Here is a tiny trained network, its code and every weight. The questions are about switching its units off for an input and a class, where a switched-off unit gives its printed mean instead of its output.

import numpy as np


def w(rows, s, z=0):
    codes = np.array(rows[::2]) - 128.0
    scale = np.full(codes.shape[1], s)
    scale[-1] = z or s
    return codes * scale


def f(y):
    return y / 2 * (1 + np.tanh(0.7978845608 * (y + 0.044715 * y**3)))


def log_softmax(a):
    a = a - a.max(-1, keepdims=True)
    return a - np.log(np.exp(a).sum(-1, keepdims=True))


def net(x, mask):
    res = np.array(x, float).reshape(1, 8) / 4 @ E
    y = f(res @ A[0][:, :-1].T + A[0][:, -1])
    res = res + np.where(mask, y, B[0][:, -1]) @ B[0][:, :-1]
    return log_softmax(res[-1] @ U[:, :-1].T + U[:, -1])


A, B = {}, {}
E = w([
[127,128,128,130,128,127,129,130,128,128],'x0',
[125,129,128,128,129,128,129,129,129,128],'x1',
[122,12,111,145,163,39,115,210,27,108],'x2',
[88,164,106,52,219,111,35,115,139,64],'x3',
[105,85,85,76,150,29,161,101,219,213],'x4',
[204,154,115,227,115,88,44,177,207,93],'x5',
[37,74,98,93,49,200,67,211,156,180],'x6',
[190,141,131,142,232,191,92,130,107,254],'x7',
],0.0066)
A[0] = w([
[179,156,141,156,152,114,161,86,68,80,93],'N0',
[166,123,131,153,195,158,88,145,77,216,17],'N1',
[142,69,130,160,137,87,116,187,54,116,55],'N2',
[116,107,131,78,156,55,117,111,191,158,44],'N3',
[165,135,126,137,168,67,179,69,129,116,84],'N4',
[95,111,129,143,130,51,185,150,201,189,66],'N5',
[126,173,150,192,106,241,107,171,22,32,15],'N6',
[109,45,121,135,163,41,115,178,57,100,43],'N7',
[81,116,130,112,29,59,163,127,129,6,7],'N8',
[87,113,120,38,134,171,208,84,37,116,67],'N9',
[119,208,135,118,96,204,154,64,227,100,16],'N10',
[176,143,113,211,111,109,60,178,177,69,63],'N11',
[176,104,139,204,46,136,208,146,99,181,145],'N12',
[154,170,126,167,170,87,185,89,100,87,87],'N13',
[168,121,125,166,127,85,79,149,195,138,70],'N14',
[58,75,115,104,54,203,57,205,149,155,67],'N15',
[95,163,125,49,209,112,26,131,127,61,79],'N16',
],0.011,0.002)
B[0] = w([
[122,117,134,104,109,100,99,186,160,109,190],'N0',
[159,141,117,130,224,176,118,143,164,158,187],'N1',
[135,204,128,139,71,154,142,105,135,134,192],'N2',
[135,111,86,74,115,108,131,81,133,110,169],'N3',
[117,118,133,110,110,114,93,195,160,110,180],'N4',
[130,107,80,66,127,101,125,74,135,102,173],'N5',
[129,100,56,36,128,82,136,55,161,126,254],'N6',
[139,227,131,134,67,152,141,107,142,148,211],'N7',
[170,118,115,140,249,190,111,142,149,169,229],'N8',
[97,101,194,154,125,81,136,110,65,204,195],'N9',
[151,232,123,150,73,159,143,119,124,150,223],'N10',
[88,102,189,131,127,92,144,115,67,199,224],'N11',
[116,88,113,193,131,164,145,106,91,28,203],'N12',
[110,115,145,124,109,117,93,200,147,119,189],'N13',
[99,107,163,120,139,116,148,114,82,175,179],'N14',
[129,127,160,117,110,82,87,226,165,94,232],'N15',
[129,72,112,204,115,165,165,114,99,40,226],'N16',
],0.021,0.013)
U = w([
[153,229,129,146,68,171,146,112,134,142,38],'0',
[128,100,68,55,129,91,132,71,143,112,229],'1',
[116,116,162,125,109,101,75,217,164,93,81],'2',
[90,100,198,146,144,100,149,108,50,190,103],'3',
[179,135,120,148,246,202,115,141,153,158,254],'4',
[122,82,112,206,116,173,160,115,86,29,52],'5',
],0.011,0.0019)

Each question gives the input, the list of numbers given to net, and the class t.
The units are the neurons (one row each of A and B). Each row of codes is followed by its name. A weight is (code - 128) times the scale printed after its matrix; where a second scale follows, it is the last column's (A, B and U).
mask holds one flag per neuron, in row order. A switched-off neuron (its flag False) gives its mean, the last column of its row in B, instead of its output. The means were averaged over made-up inputs and are rounded, as every weight is.
A unit's drop is (log p(t) with every unit on - log p(t) with that unit switched off) / (log p(t) with every unit on - log p(t) with every unit switched off).
The circuit of an input: a set's keep is (log p(t) with only the set's units on - log p(t) with every unit switched off) / (log p(t) with every unit on - log p(t) with every unit switched off). Starting from the 12 units with the biggest drops (on a tie, the unit counted first), units are removed one at a time, each time the one whose removal leaves the highest keep (on an exact tie, the one counted first), for as long as the keep stays at least 0.8.
units of the circuit, in order: the units of the circuit, biggest drop first
k most important neurons: the k neurons with the biggest drops, biggest first
drop of u: that unit's drop, to one decimal
input [-1,-3,7,-1,-5,2,-7,-7], class 0: most important neuron -> (N7)
input [-2,7,6,-5,5,8,2,3], class 3: 4 most important neurons -> (N14, N11, N10, N6)
input [1,2,-4,-7,5,6,-6,6], class 5: 4 most important neurons -> (N12, N8, N6, N15)
input [8,4,-4,3,-4,-1,-5,5], class 2: 4 most important neurons -> (N8, N0, N13, N7)
input [-2,6,6,-5,-4,-1,3,6], class 0: 3 most important neurons -> (N2, N8, N16)
input [-2,-8,-4,-7,-4,2,-7,0], class 2: 2 most important neurons -> (N0, N16)
input [3,-7,-2,-6,6,-3,1,8], class 4: 2 most important neurons -> (N1, N6)
input [3,-1,-2,-7,1,-3,7,7], class 2: 3 most important neurons -> (N15, N8, N16)
input [-8,-5,7,8,-4,3,-6,6], class 5: 2 most important neurons -> (N16, N10)
input [-6,6,7,-8,8,-5,-3,5], class 1: 2 most important neurons -> (N5, N16)
input [1,-5,-4,-6,6,-5,8,0], class 2: 3 most important neurons -> (N15, N6, N16)
input [4,-4,-2,0,-6,6,-5,5], class 1: drop of N8 -> 0.4
input [-8,-6,1,-6,-6,8,-8,-6], class 2: drop of N13 -> 2.5
input [2,1,7,1,4,3,-2,-2], class 0: units of the circuit, in order -> (N7)
input [-1,-3,3,-8,7,-8,8,6], class 2: drop of N11 -> 1.0
